The symbols move the objects like this.
* | u d n j i q
QT | MD GP JJ NZ JZ DC
BP | . DH JQ BQ TH LT
QN | . MF BQ . ZS CC
MS | . TJ . CD GS TQ
HH | CC GF JZ . NZ MF
PP | JZ . JT GF GP ZJ
DH | BP RZ GB BM LS GL
GF | HH . PP . MC ZT
GB | JQ MR . DH ZZ RL
CC | . HH QZ . PC QN
PC | . NZ MD . CC ZS
MC | NZ . GP . GF SR
MB | RL . . JT QB MR
TQ | . ZZ . TH JQ MS
BQ | . BM BP QN JL QZ
NT | ZS SR DC . MF NZ
GP | QT . RG MC PP NS
ZT | MF . ZJ . SR GF
GL | LT JT RL JZ JJ DH
LT | . GL GS QZ CD BP
SR | NT . NS . ZT MC
JJ | CD RG TJ QT GL LS
JT | GL . MB PP RG RZ
MF | QN ZT BM . NT HH
RL | GS MB . GL TJ GB
MD | . QT CD PC QZ JL
NZ | PC MC QT . HH NT
HM | ZZ . . BT MR QB
BT | LS . HM NS RZ RG
NS | DC . BT SR ZJ GP
JQ | . GB . BP TQ GS
ZS | . NT JL . QN PC
GS | . RL . LT MS JQ
QZ | . JZ LT CC MD BQ
CD | . JJ MS MD LT TH
TJ | MS QB . JJ RL ZZ
RG | JJ . QB GP JT BT
ZJ | BM . RZ ZT NS PP
LS | TH BT ZZ DC DH JJ
ZZ | TQ HM . LS GB TJ
DC | JL NS LS NT BM QT
JZ | QZ PP GL HH QT BM
TH | . LS TQ JL BP CD
BM | BQ ZJ DH MF DC JZ
QB | TJ . . RG MB HM
JL | . DC TH ZS BQ MD
MR | GB . . RZ HM MB
RZ | DH . MR ZJ BT JT

In the rows, 512 means zero.

The rows follow the links: the fewer symbols apart two objects are, the more alike their rows tend to be.

Each row is also shifted at random along 8 hidden directions that mean nothing.

Some objects, each with a row of numbers:
JT: 327 540 555 497 514 564 569 489 512 498 418 582 551 513 393 637 489 449 566 445 605 343 508 491 463 412 575 483 499 449 666 449 435 524 498 490 548 551 441 608 578 432 518 362 547 646 453 518
ZZ: 585 498 477 372 582 564 436 530 598 633 427 397 478 447 472 471 482 541 493 469 415 464 568 443 524 583 592 514 530 498 386 557 404 505 476 426 480 392 570 413 507 525 451 611 533 493 479 550
QT: 291 630 534 501 418 595 473 461 577 374 404 516 596 578 471 670 506 479 369 707 451 616 589 558 554 509 617 564 608 538 559 299 648 602 584 530 508 374 516 598 374 465 328 270 593 590 530 436
ZT: 411 508 497 493 468 539 512 506 453 537 338 403 552 627 513 439 487 488 416 472 459 539 491 536 541 529 612 518 535 453 382 499 579 462 423 356 479 451 584 547 427 620 389 487 512 515 456 552
JZ: 768 524 445 556 470 421 585 597 550 569 544 536 591 766 592 479 568 346 398 443 474 481 569 553 503 534 459 435 561 491 543 404 603 567 390 448 436 627 435 526 628 595 611 254 196 619 382 482
GS: 372 519 520 490 560 481 461 576 451 351 582 595 530 546 490 496 543 435 414 404 498 373 560 545 511 526 367 484 478 548 487 407 682 455 465 643 413 487 484 583 485 396 595 343 348 643 434 591
LT: 366 530 525 629 489 553 508 427 491 449 470 602 570 473 475 657 456 498 637 612 465 443 526 538 492 416 575 550 516 563 632 554 595 532 508 564 547 544 381 589 619 425 489 393 641 555 396 531
QN: 426 457 437 602 479 429 572 566 495 608 579 536 440 665 671 460 478 478 477 557 459 599 516 530 566 574 453 594 469 516 590 406 515 532 425 447 503 613 504 500 688 620 542 441 367 412 547 515
TQ: 243 516 604 535 488 623 422 514 457 305 657 676 413 236 351 589 446 640 642 563 567 426 491 489 512 545 422 579 394 547 658 556 753 576 570 755 553 547 548 649 596 281 551 519 588 507 483 532
MD: 749 588 570 392 539 473 454 511 624 342 573 470 570 459 398 464 568 488 554 415 407 367 454 579 474 582 514 441 550 513 357 581 308 423 506 598 484 488 497 503 285 521 536 526 582 605 534 486
MC: 763 506 566 511 429 518 553 489 551 435 482 416 579 446 481 482 552 488 682 548 576 460 345 501 436 489 601 351 589 502 393 737 464 547 543 498 600 622 519 439 450 554 651 548 559 557 390 413
ZJ: 437 474 500 612 423 501 619 594 384 505 535 630 434 652 610 484 508 504 454 572 674 562 507 494 587 501 417 518 500 434 713 313 673 583 450 502 493 612 546 589 688 501 565 335 324 487 513 484
QZ: 301 567 512 544 587 472 468 485 501 480 477 495 553 621 466 530 523 452 328 373 350 553 607 558 509 540 479 581 412 563 447 484 524 401 473 506 463 415 477 583 444 575 385 481 470 609 532 580
NZ: 779 578 530 405 513 416 532 528 637 485 583 443 561 568 494 478 588 419 449 427 456 499 545 623 456 535 513 545 528 472 433 403 374 517 564 509 498 524 539 536 341 549 485 452 404 517 654 426
ZS: 519 531 510 483 405 547 489 501 567 386 459 434 532 489 498 477 497 555 599 657 439 476 410 538 549 587 627 479 611 495 419 534 464 498 428 493 507 504 560 480 386 558 510 461 649 481 451 471
PP: 616 521 524 547 583 419 601 506 388 523 553 534 520 685 636 496 606 415 323 429 596 682 605 593 547 445 415 600 478 527 533 304 537 453 616 541 459 427 528 548 368 544 434 491 425 460 747 520
HM: 447 520 561 402 513 611 456 571 528 446 441 473 460 410 385 496 495 546 465 416 539 365 495 471 506 550 496 462 463 469 454 564 639 548 484 516 525 482 602 537 534 423 481 520 426 572 387 531
DC: 762 537 522 451 394 550 470 473 545 348 506 486 539 405 420 475 472 625 616 653 510 450 422 524 532 569 640 484 596 433 473 519 551 580 484 519 505 513 598 576 379 487 519 451 609 516 473 439
PC: 661 542 566 536 578 430 522 461 583 551 649 486 502 394 491 522 542 511 571 418 436 625 524 586 435 525 456 616 382 601 471 670 329 475 652 566 613 535 481 468 460 547 483 782 606 373 709 473

From each start, follow one symbol. Which object do you reach?
Answer with the object's name.
722 485 452 528 433 489 567 507 599 592 516 441 514 547 621 476 494 543 572 653 479 620 464 520 544 551 593 540 597 479 501 481 402 595 509 403 553 575 552 452 514 599 511 515 515 369 556 414
d: SR
522 465 459 552 604 490 432 563 427 557 536 503 474 519 545 444 495 514 404 430 404 526 607 516 549 566 440 572 428 566 443 516 686 446 444 539 433 434 510 515 585 491 466 557 405 464 471 625
i: TQ
193 568 516 457 482 568 568 552 521 519 419 444 463 624 585 498 533 523 392 595 547 606 491 479 592 553 528 545 577 459 502 339 440 529 510 422 493 447 634 497 413 581 420 455 528 492 598 443
i: ZT
520 558 503 436 554 562 554 549 564 639 370 394 452 594 564 501 502 524 406 516 484 601 512 475 558 559 581 548 528 464 485 441 330 507 504 341 534 427 619 446 478 623 380 599 571 464 585 464
u: DC
358 467 478 523 454 493 573 440 464 538 473 474 547 557 570 478 467 582 618 666 554 601 469 498 553 485 646 515 624 437 537 460 344 495 485 439 482 487 533 498 447 616 531 527 687 474 605 515
i: NT
449 463 492 465 507 548 506 514 463 521 479 554 488 516 474 542 447 511 497 553 506 466 604 519 530 477 555 613 539 459 610 320 619 548 482 517 445 454 521 597 579 428 482 375 490 493 525 600
u: JQ
527 461 462 548 499 464 566 493 461 614 552 579 490 584 584 477 477 569 602 608 573 585 506 467 533 489 526 538 544 441 650 401 347 522 471 470 475 557 487 516 594 607 590 517 554 470 661 541
d: ZJ
486 576 564 529 524 560 507 484 460 405 518 564 507 480 539 591 590 497 424 574 616 622 544 550 550 446 475 512 497 565 498 489 728 544 664 600 541 426 560 567 397 403 441 512 556 468 558 488
u: JJ
194 574 518 452 522 581 433 589 607 476 505 557 445 430 411 542 474 572 498 485 447 362 477 458 555 606 497 527 434 492 550 528 435 510 437 503 495 524 562 525 575 461 485 490 516 579 457 510
d: LS
654 563 473 496 497 477 495 596 559 431 630 597 518 602 651 508 642 439 369 577 566 564 565 567 558 534 397 460 576 573 522 341 717 593 585 622 433 512 532 514 416 432 592 326 328 508 501 439
u: CD
549 572 525 455 589 520 511 551 741 692 460 451 501 454 372 609 480 455 539 344 310 331 526 479 405 569 558 504 418 546 508 726 230 521 473 407 628 600 407 415 705 527 499 607 486 577 360 482
q: TH
432 526 586 564 476 486 566 466 432 430 531 567 538 525 419 540 510 449 490 412 590 525 520 601 461 430 493 574 424 476 560 439 636 512 574 562 554 546 489 666 443 457 465 451 493 543 587 496
n: PP
532 520 520 382 564 529 474 557 572 529 638 585 409 416 457 510 520 606 498 470 549 498 565 510 519 549 459 595 419 445 616 400 408 529 600 545 507 466 582 559 466 459 472 567 531 437 717 485
i: DH
927 453 468 519 579 399 476 513 499 616 608 469 465 526 457 437 461 467 457 308 326 541 613 630 483 542 471 688 303 483 443 532 485 407 455 458 494 515 481 609 543 572 390 631 424 387 645 595
n: BP
415 441 462 503 547 513 579 515 532 715 494 594 450 547 549 570 427 588 646 585 570 499 549 435 527 455 599 589 542 431 751 379 200 541 492 402 495 549 474 501 661 538 533 517 608 477 656 548
u: BP
536 559 545 368 633 478 521 605 668 509 591 496 467 514 489 498 573 434 446 338 462 356 543 512 468 573 402 507 501 520 516 404 235 456 512 564 458 474 513 424 464 482 590 518 408 583 593 503
i: GS
408 489 514 520 504 534 505 531 518 465 527 620 466 440 396 560 417 560 670 533 485 312 494 488 495 499 532 579 452 441 697 450 442 488 418 527 513 593 455 623 661 393 543 410 559 563 456 576
i: TH
482 527 521 460 539 422 453 484 523 524 488 446 596 553 362 484 512 414 403 276 387 494 610 608 422 526 565 542 403 469 366 559 544 428 513 449 487 475 472 626 386 580 385 556 449 612 541 547
q: MF
635 423 491 549 576 508 613 556 389 615 613 591 418 531 668 460 521 532 550 528 705 579 536 459 525 442 409 543 512 502 656 394 519 531 571 544 521 530 528 478 635 471 614 545 459 396 658 552
j: RZ
